Below is a small trained network, with its code and all its weights. Each question gives an input and a class and asks what happens when units are switched off, that is, made to give their printed mean instead of their output.

import numpy as np


def w(rows, s, z=0):
    codes = np.array(rows[::2]) - 128.0
    scale = np.full(codes.shape[1], s)
    scale[-1] = z or s
    return codes * scale


def f(y):
    return y / 2 * (1 + np.tanh(0.7978845608 * (y + 0.044715 * y**3)))


def log_softmax(a):
    a = a - a.max(-1, keepdims=True)
    return a - np.log(np.exp(a).sum(-1, keepdims=True))


def net(x, mask):
    res = np.array(x, float).reshape(1, 6) / 4 @ E
    y = f(res @ A[0][:, :-1].T + A[0][:, -1])
    res = res + np.where(mask, y, B[0][:, -1]) @ B[0][:, :-1]
    return log_softmax(res[-1] @ U[:, :-1].T + U[:, -1])


A, B = {}, {}
E = w([
[111,47,96,42],'x0',
[127,121,126,126],'x1',
[125,130,133,119],'x2',
[17,255,70,116],'x3',
[123,113,121,110],'x4',
[54,18,222,234],'x5',
],0.0075)
A[0] = w([
[148,103,211,217,148],'neuron 0',
[74,137,92,114,93],'neuron 1',
[47,60,146,79,115],'neuron 2',
[55,158,83,119,86],'neuron 3',
[58,89,180,112,184],'neuron 4',
[57,68,130,159,74],'neuron 5',
[182,93,68,58,126],'neuron 6',
[50,142,81,153,120],'neuron 7',
[198,136,49,121,40],'neuron 8',
[12,163,122,122,96],'neuron 9',
[77,142,105,113,77],'neuron 10',
[99,35,12,48,119],'neuron 11',
[59,137,41,142,90],'neuron 12',
[141,133,158,179,221],'neuron 13',
[151,167,159,67,57],'neuron 14',
[166,166,131,87,72],'neuron 15',
[170,41,154,70,108],'neuron 16',
[117,74,137,208,150],'neuron 17',
[221,185,123,172,200],'neuron 18',
[227,91,171,147,50],'neuron 19',
[40,156,97,164,104],'neuron 20',
[65,175,179,91,66],'neuron 21',
[107,86,115,184,79],'neuron 22',
[116,189,82,216,160],'neuron 23',
[74,144,88,136,78],'neuron 24',
[78,111,181,144,43],'neuron 25',
[109,125,108,63,113],'neuron 26',
[184,92,128,175,254],'neuron 27',
[84,85,211,126,87],'neuron 28',
[70,103,119,195,134],'neuron 29',
[44,142,148,104,53],'neuron 30',
[1,152,102,133,114],'neuron 31',
[82,121,177,144,134],'neuron 32',
[81,91,131,191,52],'neuron 33',
],0.0094,0.0076)
B[0] = w([
[109,142,130,118,232],'neuron 0',
[148,80,128,174,144],'neuron 1',
[88,203,162,151,178],'neuron 2',
[156,112,125,118,168],'neuron 3',
[114,213,82,105,206],'neuron 4',
[189,212,162,128,164],'neuron 5',
[85,178,158,153,195],'neuron 6',
[152,95,113,119,170],'neuron 7',
[254,191,200,89,148],'neuron 8',
[159,77,117,122,186],'neuron 9',
[164,68,170,183,135],'neuron 10',
[96,188,102,172,210],'neuron 11',
[165,97,123,159,165],'neuron 12',
[93,154,49,96,213],'neuron 13',
[191,144,204,122,131],'neuron 14',
[176,169,198,150,143],'neuron 15',
[141,87,119,155,205],'neuron 16',
[141,150,93,81,208],'neuron 17',
[77,145,113,116,223],'neuron 18',
[204,35,108,175,179],'neuron 19',
[158,115,92,133,175],'neuron 20',
[205,100,150,137,138],'neuron 21',
[227,155,116,104,144],'neuron 22',
[112,95,125,146,200],'neuron 23',
[190,82,169,161,140],'neuron 24',
[226,184,220,108,136],'neuron 25',
[111,139,136,175,153],'neuron 26',
[111,108,49,138,255],'neuron 27',
[131,146,165,132,175],'neuron 28',
[131,163,142,78,176],'neuron 29',
[184,89,165,136,135],'neuron 30',
[167,73,90,126,199],'neuron 31',
[163,188,83,103,161],'neuron 32',
[194,163,163,126,148],'neuron 33',
],0.0073,0.0078)
U = w([
[65,157,97,145,206],'0',
[202,37,140,197,45],'1',
[54,151,95,62,162],'2',
[149,250,241,137,2],'3',
[9,181,136,254,164],'4',
[40,146,119,132,152],'5',
],0.0088,0.0073)

Each question gives the input, the list of numbers given to net, and the class t.
The units are the neurons (one row each of A and B). Each row of codes is followed by its name. A weight is (code - 128) times the scale printed after its matrix; where a second scale follows, it is the last column's (A, B and U).
mask holds one flag per neuron, in row order. A switched-off neuron (its flag False) gives its mean, the last column of its row in B, instead of its output. The means were averaged over made-up inputs and are rounded, as every weight is.
A unit's drop is (log p(t) with every unit on - log p(t) with that unit switched off) / (log p(t) with every unit on - log p(t) with every unit switched off).
The circuit of an input: a set's keep is (log p(t) with only the set's units on - log p(t) with every unit switched off) / (log p(t) with every unit on - log p(t) with every unit switched off). Starting from the 12 units with the biggest drops (on a tie, the unit counted first), units are removed one at a time, each time the one whose removal leaves the highest keep (on an exact tie, the one counted first), for as long as the keep stays at least 0.8.
units of the circuit, in order: the units of the circuit, biggest drop first
most important unit: the unit with the biggest drop
top k neurons: the k neurons with the biggest drops, biggest first
drop of u: that unit's drop, to one decimal
input [-3,6,3,1,-3,-8], class 3: top 2 neurons : (neuron 8; neuron 15)
input [8,-5,-5,6,-6,-4], class 4: most important unit : neuron 11
input [7,7,3,-4,2,7], class 3: units of the circuit, in order : (neuron 5; neuron 2; neuron 25)
input [-2,-1,2,-4,-6,-8], class 3: units of the circuit, in order : (neuron 8; neuron 15)
input [3,-7,-3,-7,8,4], class 0: units of the circuit, in order : (neuron 4; neuron 2)
input [-5,8,-2,6,-3,8], class 3: units of the circuit, in order : (neuron 25; neuron 33; neuron 29)
input [-3,-2,4,-1,2,-8], class 3: units of the circuit, in order : (neuron 8; neuron 15)
input [-8,6,-2,4,-7,8], class 3: top 2 neurons : (neuron 25; neuron 33)
input [8,-4,-6,-5,1,-6], class 4: top 2 neurons : (neuron 11; neuron 6)
input [8,4,-3,-5,4,3], class 4: top 2 neurons : (neuron 11; neuron 2)
input [-6,-3,-8,-7,-3,1], class 2: top 2 neurons : (neuron 13; neuron 18)
input [7,-5,-8,-7,8,0], class 0: top 2 neurons : (neuron 11; neuron 6)
input [-1,-4,7,-6,-2,3], class 2: top 3 neurons : (neuron 13; neuron 17; neuron 0)
input [-3,5,2,8,-3,8], class 1: most important unit : neuron 31
input [7,3,0,5,-4,-2], class 4: top 3 neurons : (neuron 11; neuron 26; neuron 17)
input [7,2,2,-3,4,2], class 4: top 2 neurons : (neuron 11; neuron 2)
input [7,-3,4,-3,6,-2], class 4: drop of neuron 11 : 0.2
input [-4,-8,-8,3,-2,3], class 2: drop of neuron 2 : 0.1
input [3,1,7,-6,-7,4], class 0: drop of neuron 6 : -0.1
input [-3,-3,-3,-6,6,5], class 0: most important unit : neuron 13
